Each row is followed by its class.
[ -5  29   8   3 -10   6 -14 -21  10   9 -37 -33  -2  -8 -13 -18  18 -14
   4 -24 -29  25  28   2   9  35   0  47   7  10  19 -44   1 -31 -15 -10
  15   3] -> (26)
[ -8  31  12 -32  30   9  20  -3 -11   7 -30 -35  -6  -1  -7  -7  -9 -40
 -22 -36 -29  11 -10  14   6  10  15  19 -25  44   9 -47 -58 -25 -25   2
 -30 -24] -> (144)
[ 10   1  -6 -26  13  19 -20   5 -40 -12  17  12 -24  26 -12 -11 -18  -8
 -27 -59   3  54 -19 -13  -4  73  25   1  11  -3   5 -36 -44 -28 -11 -15
 -15 -12] -> (144)
[ 22 -13  15  30 -16  -6  21 -43  -2  -9 -35  13  29   5  -1 -20  49 -27
 -17  60  39 -40 -15  14  25 -26 -23 -20   0  27 -12  -2  53  48   1  16
  -9   8] -> (160)
[ -9   3  -3  53 -13  13  17   2  27  -3   2  33  44  -8 -46  17  10   3
   1  34  26  14  17  24 -16  -8 -20  26  -3 -34  -9 -19 -26  37 -51  -7
  22 -40] -> (175)
[  7 -18  14  38 -24   7  17  10  24   9 -47  17   0  -7 -18 -13  59 -25
  -2  25  -5  24  -2  28  31   7 -33 -22 -17 -28  32 -21 -11  20 -18  16
  -6  24] -> (155)
[ 38 -12  32 -12  41 -14 -57  10  -2  12 -81  -3  12 -64   1  17 -10  18
 -18 -40  -1  18  29  -4  12  43 -60 -14 -17  30  36 -16 -50 -42  54  12
  11  -3] -> (155)
[ 19 -15  30  33  31 -10   8   1  -5  -6 -10 -21  -2  22 -11   4  78  -3
  11  16   8 -14 -39 -24  33 -46 -29 -27   9 -27 -18  31  -3  17 -10  36
 -18  -6] -> (111)
[-20 -18  -3  22 -33  -2  25  -4  12 -23   4 -17  28 -24  -5 -34   9  -5
   7  53 -17  19  10  28 -12  23 -24   1 -16  12   0 -36  26   6 -19  -7
  -7  -3] -> (44)
[ -3   3 -14   6 -16  22 -11 -10 -36   2 -26   0 -18  62   7 -12  -1 -21
  -9 -69 -38  38 -20  -3   7  40  56  33  26  31  43 -51 -26  -9  -4 -18
  15  12] -> (160)
[ -6  15   2 -39  -6  27 -11 -12 -26 -12   0 -33   4   6   2 -38  27 -19
   9  -7 -33 -18   5  24   0   0  59 -10  -6  32 -35 -50 -53 -30   4   4
 -34   4] -> (144)
[ 41  15 -24 -21  16  -6 -14  15  11  -2 -15   0  -3 -40   7  28  20  25
  43  28  33   7  41   4  -2  -8 -23  35 -31 -45 -51 -24  17  -5 -24 -24
  37 -26] -> (144)
[-49   2 -17  -9   0  11  46   2   0 -22  38  -1   1  47  32 -18  58 -47
  -8  15  30 -10 -21   7 -14   3 -30 -16 -30 -58 -30  -7  21 -11 -27  -4
 -10  14] -> (44)
[ 10  30  -9  -5  -2  -7  36 -11  14   7  36  12 -28   1   2  11  38 -16
  39  33 -13  18  -7 -12   0 -13  46  -5  33   3 -33 -27 -49 -13 -31 -28
 -33  12] -> (147)
[-19  16  -7 -17   8   3  -5   4 -38  -4  36   0 -52  60 -43  -9  20 -33
 -34 -65  27  18 -26  -7  -2  38  68 -16  11 -36  19 -37 -40 -58  -9 -18
  -3  -3] -> (13)
[ 10 -17   3  13   9  29 -29  19  -2   5 -13  79  40 -37  -2  -9 -17  46
   5   8   5   1 -18  -7   0  27 -20  15 -28 -15 -31  25  -8 -17  -7 -10
  25 -22] -> (26)
[-25   6  30  18   9  15  -5 -15 -28 -20   9 -44 -17  18 -29 -10 -16 -37
 -10   4 -25 -20  -2  12   1 -11  45  -5  29  20  13 -23 -14 -19   4 -11
 -15 -18] -> (13)
[ 25  20 -28  -4   0  44 -16 -26 -27 -23 -41 -37 -11   0  -2  10   2 -33
   9 -71 -28  28 -16  -8   9  15 -46  28 -14  42  54 -76  -6 -49  20   6
  25 -31] -> (44)
[-46   6   5   4  -2   4  43 -17 -12  15  93 -18  15  43   6 -39  38 -42
  -8  79  40 -66 -23  28   9 -50  31 -13 -32 -47 -52 -19  -2  22 -62  10
 -15  -3] -> (13)
[ 10  22 -21 -29   7  18  10   3 -27   3 -44 -37  -9 -29  -4  -1  30 -28
  11 -39  13   9   6   6   9  19  45   6 -11  22   4 -62 -43 -15  -4 -32
  19  -2] -> (13)
[ -9   4  -4  -6 -16  30  26 -12 -31  -8  32 -38 -20  25  12 -31  19 -39
   1 -22 -24  12 -23  13   5  13   7 -17  -9  11  34 -55 -31 -26   6   1
 -18  25] -> (44)
[ 66 -33  -9  -4  23  21 -48  19 -11 -19 -69  25  32 -53  10  21   2  43
  -3  -4   4 -21  47 -29   7  27  -7   0   8  11 -23  -8  -5   3  52 -40
  43 -10] -> (54)
[ 26 -26   0 -29  48 -12 -10  31 -25 -27  -9   6   7 -19  38   5   4  10
 -16 -18  13  39 -10 -14   4  45 -40 -36 -22  13 -28  23  -2 -13  11 -18
 -25   3] -> (147)
[ 59 -27   4  -8  32   0 -34  15 -32 -18 -89  51  -2 -33  -5  31  10  46
 -11   4 -12 -29  23 -22  30   5  -1 -15  -6   7 -42   7  40 -20  22 -11
  26 -26] -> (26)
[ 34 -13  12  -7   4  -1 -33   9  -8 -27 -88  -6  15 -38 -25   2  36   6
  19 -24 -61  52  13   4  -2  28  17   1  10  22  43 -35 -48 -15  19 -19
  -1  -2] -> (39)
[  5 -13  19 -28 -24  19 -18   0 -10 -41  51  21  33  11   7  30  -6 -24
   3 -83  13  46 -46 -13  21  49 -51  17 -23   2   5  27  -7 -31 -23 -17
  16 -14] -> (111)
[ 37  12   7   6   2  23 -19   5 -14  -1 -77 -31 -17 -30 -42 -10  23   0
  -5 -35   0  41  12  -2  27  44  15  -5  20  19   8 -64 -29 -11  23 -19
  38   0] -> (13)
[ 32 -16 -14 -23   9   8   5  24 -16 -15   3  14   0 -57   2  13   8  39
   5   0  26  -1 -42   8  13 -13 -47 -22 -61 -10 -26  17  17 -10   8  27
  12 -33] -> (144)
[ -8   6   6 -14   2 -24  29  -5 -24  14  36 -30 -35  25  -9 -47  40 -30
 -40  -7  50 -13 -19  16 -10   5  -3 -22   3  -7  -5  -8  -1   0 -12  15
 -37  22] -> (144)
[ 22  30 -28 -24  -5 -10  13   2  -8  16   6  32  -1  47  13 -37  71 -34
 -11  31  10  16   8   8   8  27 -29 -12 -49 -59 -27 -36 -12   3 -63   2
  10  26] -> (39)
[ 33  23 -33  -2  10  20  -6  25 -27   1 -22  -3 -20 -51 -15  -2 -19  22
 -16 -13  -1 -16  26 -21   1  26   0  12   8   3 -21 -21  12 -28  -6 -16
  37 -12] -> (54)
[ 45 -18  21  16  25   4   2   3 -39  -4 -12  11  32 -56  11   8 -23  37
   7  -9  -1  19 -12 -11  47  25 -29 -18 -20  36  -5  21  32  23  -7  -6
  -5  -5] -> (26)
[ 25   1   7  21   3  36 -26   0 -12 -22 -63  32   8 -61 -37  13 -46  30
  -1  29  19  -1  31  18  14   6 -24  41  24   3 -27 -32 -18 -11  48 -35
  52 -21] -> (144)
[ 42 -14 -25 -32 -13  27 -11   7 -37 -35  -1   4  34 -22  31 -17   5  -2
 -13 -20   9 -24 -12   4  23  17 -50  16 -53  49 -41 -14  18 -22 -25 -17
  33 -23] -> (111)
[-11   9  -5  32 -36  44  15   8  20 -39 -23  40  54 -70 -17   4 -14  -4
  -4  18  14  -4  -9  26 -17  21 -43   0 -27 -15   0  12   4   8 -17 -10
  28 -30] -> (175)
[ 10  16  13 -26 -16  22 -22 -15 -29 -15 -42   1   6  31 -24 -16   8 -46
  -3 -39  -7 -13  31  26  -1   3   7  11   0   6  -9 -85 -36 -31  -9 -24
  33   1] -> (44)
[ -7   9   5  10 -22  13  19   4  -8  11 -15   7 -38  58 -33  -6  34 -33
 -15 -10 -19  20   9  26  16  11  70  15  33 -14   4 -44 -21  -9 -20 -10
  -2  33] -> (160)
[ 10  -3   4  -1  49  24  18  43 -47   2  -6   4  20 -27  13 -25 -50  15
 -87 -11 -31 -30  -1  -1  26  42 -28 -13 -34  37 -33  -6 -26 -20   4  -3
   9 -13] -> (54)
[ -5  -2  -2 -33 -12  29   0 -11 -10 -21  13   6  14   5  23  15  30  -6
  35   8 -16   1  -5   6  -3  -1  67 -10   3  23 -46 -14 -31 -11  -3 -10
 -20   7] -> (160)
[ 39   9  -6  22  16 -10  19 -13 -24   9 -41  19 -20  30 -12  21 -12 -11
 -28 -40  -6  23  -5 -10  15  14  12 -17  12  30  29 -31 -12  28   2   3
  10 -11] -> (160)
[  1  22   0   8 -21  -6  -2 -23 -26  -9  18 -14   7  31 -28  15   3 -23
 -39 -57  -5 -21  33  16   6  15  34  28  35  24  11 -56 -18 -25 -12 -19
  10  -7] -> (175)
[ 10 -11  11   9  28  30 -15   3   4 -10 -20  12  27 -31   1  -9  -1  44
   3  24 -19 -27  -1   1  -1 -18 -13  -8 -23  59 -45  28   2 -24  25   6
 -14 -26] -> (26)
[  3 -20  17  21   4 -14   4 -14 -13   8   6 -24  -5  31 -12  12  25   0
  41   1 -12  53 -11  -8   1  -4 -11   7  16  12  34 -37 -34  20  -8   1
  -9  -2] -> (44)
[  8  16  22 -14 -40  39   5   2  -3   3   7 -38 -25 -11 -14  -1  23 -27
  54  10 -47   3  19  33  12 -12  72 -14  14  11  -3 -47 -58 -11  12 -22
  10  31] -> (13)
[ 13  37  -8  -9   9  -4  -9  -6 -16 -11 -77  15   4 -11 -23 -18  15   5
 -11  -2 -51  48   7  -7  18  48   9   0 -15   7  10 -62 -54 -34  -6  -8
  21  -1] -> (39)
[ 35   2   2 -11  -5 -26 -26   1 -28 -20 -80 -33  -7 -23 -38  35  50 -46
  29 -32 -24  22  50  11   6  12 -19   9  15   4  20 -28 -30 -21   5  12
  -7 -12] -> (111)
[ -8 -15   1 -10  30  20 -10  12  -2  -1  13 -30  13 -35  23  22 -22  38
  29  11  -4   5 -19 -13  10  -3  20  18 -24  18  -9  -3 -14 -12  13 -20
  22 -25] -> (13)
[-13  22   7  15  12 -27  44   4   4   0  18  41  10   4   3 -25  29 -35
 -33  91  30 -40  22  25   4 -14 -36 -22   0 -53 -92  -2   8  13 -44  -8
 -14  12] -> (147)
[-29  23   4  20  37 -15  -4  -4 -24  25   0 -15 -49  69  12  20 -28   1
  -1 -49 -56  25 -13 -24   3  -3  12  11  16  62  44 -11 -53 -40   0  10
 -19  -7] -> (155)
[-14  13   4   4   8   9   9  -5   3   9 -12  -7  -3  42  -6 -19  32  -1
  29  -8   3  -8  -2   8   7 -47  56 -12  -7  35 -14 -33 -47   3 -46 -16
 -15   9] -> (155)
[  0   5 -16 -52   8 -10  13  -8 -33  -4  21   6 -22  27  18  -8   9 -54
 -29  -5  39  -6 -30   4   6  -1 -33 -14 -35 -19 -10 -21   5 -11 -48  13
 -11  -1] -> (147)
[ 37  19  15  -7 -16  15 -27 -17 -12   0 -32   5 -38  17  -5  30  46 -36
  23 -69 -23  31  14 -12  19  27   2  -4  42  30  31 -42 -59 -39  18 -19
   0  25] -> (155)
[ 54  28 -17   2  14  19  -3  10  -2   9 -47 -45 -21 -19 -35  16  35 -22
  23 -50 -10  23  27  -8  13 -11   7  27 -17 -12  50 -60 -38 -11 -22 -21
  32 -16] -> (54)
[ -1  20  -6   0  17 -32  29   0  -8  32  29 -23 -37  59  12 -11  32  -3
 -17   0  11  14 -13  -3   6  -3  15   1 -20  -8   2 -14   4  -2 -33  15
  -1  14] -> (160)
[  9  51   0 -21  -8  16  13 -22 -31  15 -24 -47 -27   1 -40 -50  39 -44
 -10 -20   0 -22  -8  22   8 -24  30   5   9  -9 -25 -93 -41  -2 -56  29
   5 -14] -> (144)
[ 19  20  -6  10  47  -6 -21   1 -28   5 -60   0   9 -40  23   2  40  -5
 -12 -17  41   9  18 -14  20  42 -77   2  -6   1 -13 -18 -23 -29  16  -4
  10   5] -> (155)
[ 28 -18 -12  13   9 -22  18   0  -4  11  -4  14 -22  59   6 -20  35   7
 -37  18  43   2   5  -5  14  11 -23 -26  -2 -11 -25  -2  42  42   4   4
  -5  16] -> (144)
[-26  15 -31  -7 -33  13  24  26  15   8  34  12 -17  23  -7  -2  -4 -17
 -19 -26   4   8   6 -15  -6  41  28  38  16 -51 -11  -8  47   0 -75 -29
  29  10] -> (54)
[ 12  -2 -47  -5 -29  26  20   1  -2 -27 -44  18   2  -9  -8  -2  42 -38
  17 -54  22  33   9  12 -28  24   1  13 -19  -5  23 -21  22  17 -45 -42
  12 -15] -> (26)
[ 11  18 -26 -38 -15   5 -28 -30 -25  -1  36 -37  -2 -13  92   7 -13   0
  65 -17 -15  -4  19 -15  -8  14 -11   9 -23  67  22 -19 -19 -31  18 -26
   5  23] -> (155)
[ 37  30 -21   6  -3  13 -24 -25 -30  -7 -24  -2 -16  13 -33  15  18 -39
  29 -13  14  -7  30 -14  17  -7  21  44  32 -20  -1 -57 -25 -21 -36 -20
  21 -16] -> (111)
[  8  32 -35 -44   0  50 -15 -31 -36  -8  -3 -26 -22  21   9 -28 -23 -39
  -9 -10  -6 -18  28  10  -5  15  50  25  -2   2 -12 -97 -51 -28  -6 -16
   8  -9] -> (144)
[ 31   8  -9  -1   8  25   0  -3 -18   9 -41 -19 -23 -21 -18   6   2  -1
  33 -20 -36  51  28   1 -12  18  17  -1   4  39  24 -41 -64   3  -2  -8
  -6  -9] -> (26)
[ 31 -18 -28 -52  40  46  -8  42 -35 -23  18 -16  18 -50  25   3  28   3
 -14 -28  39 -33   7  -7   1  10  -2 -26 -47 -33 -45   3 -12 -25   1 -12
   1  -5] -> (54)
[-17  20  22  -8  -3  15 -13   3 -19 -11  40 -25   4  13 -14 -31  12   3
  19 -15 -52  40 -31   2  -7   7  27  19  14   4  -2 -24 -39 -22 -56  -7
  -6   1] -> (39)
[  2  28 -25  -7  -1  23  11   7 -14  -3 -42  11   3  10 -19  -9  -1  -4
 -32 -61 -19 -22   3  10 -14   4  65 -17 -18  13  18 -56 -64 -20 -14  -6
  21 -18] -> (175)
[  46   11    9   -5   63   20    2   26   -8   -4 -114   38   33  -66
  -35   18   -7   31  -27   18  -16    8   14    5   35  -10  -26  -23
  -33   -2  -41  -35  -54    7    3    9   32  -27] -> (39)
[ 15 -22 -38   4   6  18  10  28 -19  -4  14  30  -9  17   2  13  31 -12
   0  -8  31  30 -45  -3  -2  21 -42  -9 -53 -21   0   8  13   8 -29   0
  21 -40] -> (13)
[  3  18 -39 -17 -32  35 -27  12  10 -23 -59  -5  26 -51  -9  14   8  -5
  23 -45  20  14  35  13 -27  40   5  13  -8 -16  14 -19  14 -13  -8  -9
  30  -5] -> (175)
[ 42  -3  -5  -6 -30  28  -8 -28 -31 -16 -22 -13 -11 -26  -5 -31  36 -27
   6 -28  -6  11   5  -3   5  38  20 -11  16   4  33 -51  -6   3  -9 -18
   1  11] -> (26)
[ 44   7 -12  15  17  11 -64  15 -15 -20 -63  23  25 -85   1  10 -21  43
   3 -50 -18  14  48  -1   1  62 -36 -35   1  28  -3 -13 -26 -58  79   2
  14  -7] -> (155)
[ 21  -3 -23   2 -40  59  18  10  13 -20   4  13  18 -44 -15 -18   5   5
  -8  31  -8 -10 -12   5  22   8  -3  15 -30  -9 -19 -33  20   4 -42 -18
  39 -17] -> (54)
[ 11   4  11   2  10  45 -42 -17   1 -55 -11  33  54 -53  21  18 -39  30
  32 -10 -29  19 -44 -31   7  16 -27  19  -8  16  11  21   3 -27  17 -32
  27 -28] -> (39)
[ 34 -35  28 -35 -11 -50 -24   1 -10 -10   2   0  -1 -55  18  35   7  24
  36  49 -23  19   7   3  16   2 -26   1  -5  22  -1   2  -4 -22  20 -10
  -5   4] -> (147)
[-25  14  11 -17 -16  17 -21 -14 -11   8  -6 -26 -29  50   5  -6   2 -32
  17 -39 -55 -15   5  20  -7 -31  29  16  -1  60  36 -40 -60 -49  -2   3
  -7   6] -> (155)
[  8   5  11 -14   8  18  -1   4  15 -32 -23 -18  -7  21 -40  22  71 -15
  19 -33   5 -11  14  -5 -23 -40  25 -35   6  20 -23  13 -43 -19  27 -12
 -15 -10] -> (54)
[ 16  -3  -3 -12 -16   7  -7  10 -29 -31   0 -38 -35  29 -12 -20  21 -43
 -15 -42 -31  13  16  12 -15  23  -7 -13  -1  -6  23 -28 -36 -28  -6  -3
   4   0] -> (111)
[ -5  35 -14 -10  -9  35  -5 -14   3   9   3 -49  -7  44 -20 -68  29 -20
  24 -12 -11   7  17  17 -17  -7  49 -10 -11  14 -10 -86 -38 -28 -31   2
 -10  16] -> (44)
[-13   6  -3  18   4  42  16  11  -5   1   4   6  -6  43  -8 -14 -14 -16
 -11  12 -26   2   1  26  12  -8  64  23  -3 -15 -10 -38 -13   1 -40 -15
   3   4] -> (160)
